[  -7   28    7  -79  -83  -30   60  108  -43  105  -56 -117   54   98
   67  -43   -8   16   63    1 -105  -47  -91   -2 -190  -56  -54  161
   42   89    3   34   78   25    0    6   17   31   43  -13   45  -31]
5
[ -64  -34  178   10 -106  113 -219   87  -37  115   50 -117   98   57
  110   46 -112  -86  135  -47  -18  -28  -40  -50  -93  -54 -160   52
  161  154  131    0   65   73  -36 -140  -39  -78   39   41  175   16]
9
[-160   59  -44  -65 -161   36 -313   79 -143 -235   15  280  101 -123
  469 -188 -124 -330  147  189  -92  -84 -345  -51  -79   81  294  -42
 -302 -208  -34   52 -125  -29  121   72 -183 -201 -109  225  133   95]
6
[ 143  -89  214   -4   48   17 -114   46   98   80  167  -32  159  -29
 -212  246   27  195 -136   86  240  109  101 -125  -33  107   85  -68
  119 -179 -142   44   93 -126 -110  232   24   52   -2 -213  -23  131]
0
[ 104 -114  295  -35 -108 -139  134  197  161   98  -64 -149  199   45
   34  147   63  230  -69 -122  -44  -62  -16 -197 -116 -201    5  101
   54  -30 -128  -42  -25 -221   51   95 -154  149 -228 -156  305  178]
8
[  96  -73   74  -12  120   -9 -115  289   22   31  -95  106  -54  -26
  -89 -173 -178   99  354   83    9  -92  -49 -160 -157  217  125  -24
  -82  -27   86  141  -58   74   -6 -197  -85  -95   74   80   69   52]
10
[ -67    7   28   35   44   44   99   37    9  171  -61 -115  -66  157
    8    4   -3   37   -2   98  135  -41 -131  -63  -12 -160  162   80
  129  198  -28 -107   29   -5    1   -4  -37  -11   22  -68  112   78]
2
[  59    3 -146   -9 -250 -123  -51 -113 -113  108   71   49   10  -96
  146   86 -133   80  105   39  -36  -17 -286  -45 -172 -117   74  144
  -12   76  188  141   46 -120   -8  213   22   -7 -105  186 -102  -12]
1
[  95   95  239 -179   50 -217  -30 -121  -63   22   18   41   97  -25
  -53  -99  -20   91 -161  -22   68  133   27    2 -160   35  -50  201
  160 -105 -122  124 -163 -220  -82  430  -66   75  -10 -151 -122  219]
7
[  66  -41   11  -24  -64   30 -148   15  -96   44   -7   34   75  -86
  -48   30  -55   96  105   63   11   72   12  -27 -109  135    7  -67
   43  -74   66  120  -30   78  -73   34  -75   28    0   89   21   -5]
0
[   5 -108   13   17   37  116 -296  -93  -90  -11   52  125  -61  -37
 -165  157    3  255  -48   97  325  -55   16  -96 -256  305   50  221
 -134   68  -25  160   58   56  158  109   93  172 -119   51   37  134]
2
[ 157  -27  103 -102   53 -133 -153   78  -50  -50   96 -113  294 -140
 -161  142  -84  141 -122  -29   76  170   48   57   16   44 -160   36
  179  -68  -64   79  -93   47 -120  122 -165  174   41  -90  -86   41]
0
[ -50   77  -79   12 -237  131  -64   22   26  289  121  -99  225  255
   -6   30  -67 -153  197  -29  -32  -18 -251   57 -252  -66   65   92
  162   96  236 -117  154   51 -246   84  201 -107   48   60   16 -221]
5
[ -89  -55  149   55  -74    9 -256  135  -53  151    9   24  104   88
   85  119 -120  -93  299   43   39  -36 -172   47 -127 -188    8  128
  144   81  216  -39   12   70   47  -87 -162 -113  -42   36  169  -80]
2
[  34    5   80  115  160  -76  111   84   70   46  153   61  150  -34
 -158  128   19  114  -76   -1  216  267   52 -239  121   22  108  -45
  -46  -79 -172 -143   91 -198  -20  152  -61   61  -36 -181   48  171]
4
[ -8  18 -20 -72  24 -70  36 180  11  72 -73 -98   8  36 -34 -17  -8  32
   5  33  22   4 -80 -11 -37 -45  40   1 183  81  25 -25  96 -32 -13  10
  69 -18 106  47  17 -37]
3
[-187  -70 -614   48  421 -132  153 -148    7  418   -5 -537 -108  109
 -542  -39  273  -97  185   24 -108 -313   73  322  144 -407  107  390
  115  172 -103 -147  227 -483  198  664  899  262  -14  -64 -259 -426]
1
[  14  -35  -48  106  -28   29  -51   -5   24  313  -55 -126   44   60
  204  -14  -41 -155   97  -51  -15  100 -182  -92 -217 -294   94  210
 -150   53  309  -63    5  268  -71  -98 -129 -104 -106  122  362  -39]
7
[ 160  -36  -63  -96  -95   -3 -209  143 -112  203 -120   58   10  -85
  -69  -72  -60  203  224   64  -84   49   37   95 -184  203   49 -129
  241  122  306  312 -109  -54 -127  108 -130 -177    9  184  115  -10]
10
[  87   70 -106 -107  -36  -15  132   45   11  134 -103  -42  -54  143
   90 -119  -35   89   72   56   -2   22 -201  118 -200 -233  136  241
  174  254  120 -127  -72   49  -39  -48 -123  -90  -42   70  158   61]
1
[  92  -31 -144 -138   -2  -50   98  232  -45  284  -94 -100  113   78
   -6 -186  -59   94  165   66 -197  -65 -133  -75 -293 -230  -45  274
  161  139   79  163  -42 -171   26  254   31 -146  120   43  213  -63]
3
[  72  -47  -76    7  -28   42 -102  -27  -72  128  -63   51   27  -26
  -43   25   12  149  150   99   30    8    4  -39 -138  135  123  -45
   32   12  116  172  -37   11  -46  136  -37  -30  -40   77   27   -1]
0
[-110   78  144  -65  -82  122 -250  -86 -120  196   -7  -74   46   89
  -77 -200  -64  123  116 -114  -38  -85   75  -60 -201  217 -140   18
  102  -19  222  252 -180 -167 -147  106  359  -63   65  168  -89 -108]
5
[  21  282 -176  138   -2  -11  351  -63   35  118 -133   68   50   23
  274 -234 -130 -308  184   66 -288  203 -250 -106 -193   -6  131   90
 -263  290  -60 -352  129  168   81  -65 -220  -27  -68  119  168   61]
8
[  59  -37  225    6  -87  175  -92 -205  -10  149  313 -164  249   -8
 -114  237  270  115 -288 -101  407  144 -169 -203    5 -190  267  -83
  303 -191 -159  -88  102  -77 -229  492   58   30  -54 -194   30  125]
8
[-154    8 -269 -296  -28  181  166   30  -34   65 -111 -204  116  403
   61 -155  141    7 -471   83    0 -209 -276  -24 -199 -230 -102   88
 -132  149  -13  100  -72  -12 -140  412  145   48   63   67  123  -24]
1
[ 107  174  -11  -72 -300    3   37  101  -14  114  -18  148   19   90
  272   -3 -178 -113  330  -13 -360   81 -104   36 -392  329 -279  178
   80  243   46   53  258  142   14 -209    5  -88  223   29   -9 -123]
5
[ -21  -59   20  -13 -170  178 -199  -58  -45   38   -7 -150   56   14
  -46   55   52  110  -47  151   97  -55  -95 -113 -233  192  108  -28
   10  -66   81  214  101  262  -11   80   55    7  -23  154  -79   -7]
0
[  46  -25  166    7  168  -54 -100   -2  143   95  168    4   80   20
 -227  284   47  147 -201   90  303  175   43 -128   82  104  189  -68
  166 -157 -213  -91  137 -133  -89  208  109  103  -25 -241 -146   90]
4
[-108   82   19  -13  -24 -102   39   32  -89  226  -70 -181  144  227
  170  -94  -48 -143  134   93 -196  -12 -150   14 -159 -220  -32  113
  -43   56  123   20  -21    3 -101  107  -41  -86   -4  -16  116  -63]
5
[  23  -42  -46  -38  -49  101 -177   64  -36  203  -64  -44   31   22
  -77  -53  -23  107  150  109   30  141  -30  -83 -187   91   79  -75
   26   41  137  161   26  -14 -128  136  -12  -80  -18  138  163  -14]
3
[  36  -27   -9   16 -102   33  -70  -43  -30   84   30   50  108  -60
   26   73   -9   86   28  123   47  -32   52 -103  -89  231   59  -63
   47  -36    2  127  -34   76  -63  133   15  -18   -2   78  -15   65]
6
[  89   49  167   22  -19   62  -77  -75   36  188  248 -102  188   69
 -237   55  105   71  -53   13  204  275   79 -110 -184  164  190   76
  128 -146 -225  -45  243   40 -266  244  157  100  -62 -279 -107   83]
6
[ -72   34  -30  -11   21  -85 -249   27  -58  184  -43  158   14   28
   26  -75  -72  -78  303  119   93    2 -113   81 -104   84  205   18
  105   18  217  125 -106   47  -78    2  -21 -177  -60  136   77 -121]
3
[   7  -44  223  -33  120   68 -292  -46  121  -16  223   15  202   57
 -344   71 -137   57   13   27  351  346   51   74    3  112 -187   21
  -33  -82   36  -75 -156   35 -249  -77 -378   45 -160  -85  124  202]
10
[ 121 -108  227   13   19  -55 -132   52  102   32  156    3   90  -54
 -216  249  -56  150  -51   98  326  192  -18 -184   11   23  145  -69
    1 -203 -141   -2  147  -13 -107   66 -113   52  -43 -171  -42  148]
7
[ -43   43  -76   19  -60  144   21  145   68  188  -11 -140   92  170
   -1   38   41  -30  229   54   19   84  -51   93  -85   23   92    9
  279   69    5  -99  115  109 -110   57   19  -49  151  -15   21 -111]
7
[ -15   24   58  -90  -97   21  -89   30  -57   47   -3  -74   60  113
    8   41   20    8  -17   69   54  -55  -68   86 -133  -34  -14   66
  112  121   17   44   45  121  -12   39   35  -41   47    5   13  -50]
6
[ -83  -60  -72  -23  -19   33  -40  101   40  153  -76 -180    0  163
  -10    0   27   64  -47   -7  103  -68 -156  -30  -88 -170  -89  130
  -43  131  128   31    9   85  -16   44  138  -60  144   96   87  -81]
8
[ 101   37   20   -7 -106  132   91   67   79   22   37   70  112  261
  -80  -84 -117  205  137   -8  -83  -21   26  -13 -390  311 -121  261
  -50   52  -19    9  -48   44  -31  -16  -88  102   -7 -114   20  114]
2
[  30  -14  103  -22  -33  -67  -40   37    4   79  120   55  196    9
 -148  179   10   44  -58  124   88  179   83 -125  -32   89   25  -17
  120 -145 -170   46  152  -22  -33  147  -71   86  -39 -186 -115   -3]
3
[  76   -9   42  -11  -45  -11    3   72   44   97   26  109   98 -109
  -59  -39  -17    6  148   70   72  147   82  -41 -100  221  143 -109
   78 -207    7   77  -27  202 -231  -32  -79  -37   25   62  120  -25]
5
[  41   25   13  -21 -175  -51   96  119   16  181  -18   20  149  194
   33   28    0   68  118   33 -122  -45  -90   -2 -300   65  -19  110
  154  184   63  119  108    0  -78  212  -19    0   -7  -53   98  -35]
9
[   0   19  -26  -44  -71  -36   55   50  -23  129  -27  -11   -4  135
  155  -88  -92   18   98    5  -37  -80 -135  -12 -202 -213  -35  264
   33  239   78   27  -23  -19   89   56  -51 -106    6   16  105   49]
9
[ -66   48  -18    4   33  -96  131  163    6  143  -63 -134   93  133
   50   36  -11   21   20   82  -89   60 -101 -142  -75 -135  -11   39
   77   65  -49  -28  221  -33   -3    0   46  -24   62  -48  -17  -52]
8
[  97  -29   57   53  208  -87   99   60   86  167   28  -42   87  -50
  -52  165    1  184 -145    0  197  246   -7 -279   70 -165  203  -22
  226  -21 -174  -55  143 -114  -89   98  -95  -33  -18 -221  107  157]
4
[-57  46  51  20 -23 -34   8 116 -70  81 -83 -52  75  56  67 -12 -58 -17
 136   8 -90  48 -68 -20 -87 -63 -91  45  64  76  27 -17  51 -18  53  27
 -64  -2  84  10  36 -27]
0
[ 326   56  -59   -9   17  -44   52   55  185   27 -141   89   76 -200
   22   25  106  142  414   83  -18  364  113  -55 -219  333  475 -300
  -13 -290 -184  217  241    2 -158  223  -97 -168   -4  -43  200  -48]
7
[  20  -94  142   22   93 -119  -15  125   83  161  101   92  102   19
 -132  218   46  144  -13   31  173   37    7  -68  103  -72  158   10
  139 -159  -32  -12  -67 -262  -26  172 -148   88  -73 -233  -18   45]
6
[  83   52  102  -92  135   45  -29  -41  129  117  -14    6 -181  256
 -144   -8  100  -15   25  119  159 -180  405  311 -125  432  107  106
  -69  201  -81  -34  -80  -58   75   65  232   98 -100 -171  125  124]
7
[ -38   30   75   65  -30 -121   -4   63  -89   35 -217  -73  -12  -47
  201 -101 -105  -54  119   12 -182  224  -25 -144  -82 -183   -1   -1
   24   49   45  -46  142  137   30 -186 -250  -86  -77   60  121  109]
8
[  83    2   60 -112 -122   18  -65  -12   68   80   92  129  -69 -107
  -20   26   59    8  -18  124  169  103    8   44  -55  177  123  -48
   -4  -47  -20   71   61   39 -140   -4   -2  -53   17   30    5   20]
9
[  65 -144   44  141  -93  113 -277  179   39   76  108 -424  379 -172
  188  232 -187   37  230  -86 -263  185  183 -366 -156   -7 -458  241
   27  136   73 -120  276  302  137 -440    0   49 -152  197  180  137]
1
[ -72   49  -12  -31  -26  -25   62  105  -60    9  -59  -37    6   69
  125   19  -58   11  -86    0  -55  -21 -143  -17  -73 -219  -49  112
  116  105  -23   -5   89   54   77   -8   22  -26  102   -1  -51  -86]
4
[  78  -12   -9  -91 -138   88 -131   60    3    9  -40   46   50  -49
 -111   38  -53   22  186  202  -48   16   24  109 -114  312   35 -140
   47  -55    8  175   53   52 -151   65  -57   23   81   61 -107  -86]
7
[  50  -29  -29    2   73   57 -141   29   40   69  -67   17  -27  -65
  -30   -7   10   73  124   52  151   84   92  -10  -81  176  174  -79
   18  -18  -29   57   64  102  -28   37  -14  -58  -42   26   19   76]
0
[ 54 -23  15  -6   5  -9 -61 -10 -13 149 -34  36 -41 -25 -70 -35 -23 108
 110  89  74 -39  10  -2 -62  85  88 -25 -16  32 106 113 -73 -11 -75 -21
  -5 -98 -28  50  61  13]
2
[ -31  207   -4    8 -260  -61  197   13 -102  138  -50  162  190  103
  117 -159 -366  -42  237  -97 -250 -122 -231  -67 -293   80 -256  339
  -57  242  141   13  -46 -261  -53 -137  -49   32  111   33  -23  -54]
5
[  32   34  223   -4  130   38 -112 -242  121  194   84 -135   55  159
 -256  -36  241  188 -331 -122  406  248  -86  -29 -151 -201   56  185
 -158   86  -99  -42  -85  -62 -179  594  158   37  -69 -191   46  136]
9
[-178  -36 -221  -22  -84  -77   51  271 -131  429 -101  -21  100  276
  258   34  -97   21  228   25 -251  -70 -185  -30 -148 -215 -102  239
  289  182  143   72 -126 -111   31  162  -28   55   87   34  207 -182]
2
[  55   18   30  -49 -127   18 -216    4 -117   39   44   -8   96  -50
   44   42  -52   50  193   71   31   27  -41   71 -117  126  141 -105
  130    1   81  148  -51   79  -49  105  -56  -42  -36  123   47  -41]
6
[ 93 -56 -95 -22 -30   8 -92  49 -72  70   3  43  81 -27 -70  73 -31 185
 126  39 -18 -41 -12 -71 -88 170  76 -21  41 -13  48 111 -21 -12 -30   4
   2  46 -26  36 -17 -24]
5
[  71   17  222    5  139  -58 -105   11  129   58  139   54   56 -110
 -197  123  -10   22 -152  117  323  242  122   -5   10  136  135   14
   75 -115 -157  -41  109   12 -136  118  -11    5   -2 -176  -50  136]
4
[ 133  -47  -79  -65  -65   28 -189  -66  -60  140   45  -17   -4  -81
  -76   64   13  177   19  136  125  148   26 -110 -158  106  187  -98
   -9  -61    4   88  159  155 -141   25  117  -69  -92   98  -79   32]
6
[  76  -22  -13   15   20  -75   -3  119  -80   20  -72  178   71  -22
  -60   77   30  263  278    6  -31 -120   93   73  -56  311  124  -24
  247    5  -84  126 -122 -113   24  108 -101  138  -13  -96   -3    9]
6
[ 147  -95   19  -64 -109  221 -115   79   85  120   -5  -29   64  145
 -108  -35   62   91  242  108  -62  -35   53   76 -369  176   86  116
   59   15   74  148  -12   97  -31  254  -49  -26  -40  -14  210    8]
1
[  57  -90   92  -36 -173   99 -129  -36    4  187   79 -121  100   78
 -115  189  -10  145  -19 -120  -27 -252   68   58 -119   64 -285  189
  153   49  -27   64  -66 -227   96  253  245   91  127  -88   34  -31]
7
[   2   47  -72  -96  -61 -146  157  105  -40  225 -112  -47   72  144
  113  -25   72   61   45 -103  -83  -23 -203   18 -200 -204   46  298
  259  161  -29   -5    1  -73   23  257  -37   94    0  -87   29  -30]
7
[ -34  -11 -275   27   52   63    9  -90   60  277  -39 -372  -90  154
  -41  -65   92   -7  -73  -98  203 -108 -192  -90  -30 -196  117  157
 -150  201  107  -15  143   31  -28  117  455 -137  152   86   32  -80]
7
[ 163   26  -51  -64   47   14 -134   19   -6 -126   64   98   23 -216
   24  106   11  163   -8   32  100   -2   92   80  -34  355   52   -2
  -95  -32 -231  -27  -18  195  151  -14  -29  147  -32   13 -237   86]
2
[ 110  -56  127   41  155  -84   57   50  102  185   72  -29  158   14
 -243  138   78  198  -57   33  208  303    1 -263  -34  -88  252  -70
   64 -215 -124  -34   78 -169 -191  292    1   69  -45 -184  161   62]
5
[ 112 -116   -5  -83  -38    1 -146  124  -66   97  -79  -68  103  -43
  -27  111    4  218  134  109   52 -154   11   -8 -124   39  138  -24
  140   14  110  224  -93   66   -6   65  -22   26  -38   88   28  -60]
0
[  10  -88  -95  -59   -2   15  -13  141  -85  -48  -99  -41   35 -123
   62  114   57  228  -46   88  -27   -8  108 -104  -13  131  -46 -198
  -17 -165  -41  150   41  144  -28  -23   13  100   79  145  -74  -32]
6
[  65  -11  161   39  180   18  -70  -10  119  148  157  -96   60   59
 -188  229   65  122 -221  190  244  207  161 -133   40  119  191  -91
  136 -128 -138  -42  139 -148  -96  195  117   32   -5 -204   23  126]
8
[ 101    0    7  -51    1  -80 -104  -90 -113   13   40   77  -37  -78
 -136  196  -72  215  109  122  129   33   64    1   24  187  160 -150
  140  -60  -20   62   62  -73  -33  -36   -1   98  -44  -12 -237    2]
5
[-115   76    2  -46  -78    8   64   30   -5  188  -66  -57  -35  223
   73  -80  -55  -91  -36   -2    4  -87  -46    2 -129 -105  -65  108
  -89  183   70  -31   84  -80  -43   32  205  -52   73   -4    8  -53]
6
[  22 -103  -30   79  109  -31  -29  -42   54  108   81  -43  177   85
 -198  324   55  175 -177   91  238  245   26 -234   87  -48  162 -113
  -50 -133 -126  -89  113  -91 -138  261    9  198  -93 -173   -6   55]
5
[  77  -49  -70  -16   10  -65 -157  -51   24  137  -32  -47    0  -17
  -19  102   58  257   72  135  190  202 -175 -131 -148   57  273    3
  -14  -53  130   91   18  148 -200   22    9  -13 -118  149   24   25]
4
[-117 -189  277   44   96 -119 -188   58  -35   95   71 -312  166  -99
  189  206  -45  -73 -315  147  119   76  -61 -308  216 -605    4  133
   -3 -256  -95  -51  -31  -24   16   56 -126   -9  -42 -155   46  167]
2
[  67   92 -158  -53 -116 -164   34  -65  -49   72  117   74  161  -50
  -24  145  -52   77   -2  -17   96  313 -185  -71 -101  117  142  -77
  137  -87    8   32  116   40 -215  130  -27  178  -75   99  -36 -110]
3
[   4   95   78   27  174  -94  219   28  179  372 -251   99 -168  227
 -245 -327   93 -137  344   75  -14 -329  124  226  -33   -1  394  161
  -50  120  116   72 -196 -255  152  -36   36 -269  -42 -249  169 -192]
2
[  53 -180  325    2   13  -84 -209  113   28  171  110   12   70  -11
 -238  264 -158  190  -44  -17  292  -74  285  -32   33  -35  -92    6
  -35  -20   12   25  -92  -58   44    5  -78  166 -189 -148  -39  128]
5
[  96  -95   12  106 -166   15  -31   77 -233  -55   59 -197  357 -175
  -82  115 -190  204  325   59 -156  124   -9 -206  -41 -137   25  -80
  198 -268   24  -11   66  109 -120 -123 -225  171   19   80  -79  -50]
9
[  57   39  -38  -20  -52   22 -117  -27  -13   74   42   33   39  -40
  -23   31   44   61   85  101  166   30  -78   33  -96  188  198 -120
   -7  -11   61  106   50   90 -135  101   68 -120   29   97   -6  -27]
6
[  53  -47    2  -64  -71  -17 -129   26  -64  -14  -37   16  -34 -135
   14   30  -41  142  164   75   41  -36   21   27  -75  145   65  -23
   92  -24  -25  155    0   -3    4   -6  -34    1    4   84   -4   40]
6
[ -13   58 -337 -193  185 -172  243   29 -146  198  -85  -31 -249  200
  -97 -124   97   62 -140   47   35 -157 -175   98  -31 -245  142  249
  261  498  -34  -40  128 -309  105  262  252    3   29  -83  -55   32]
5
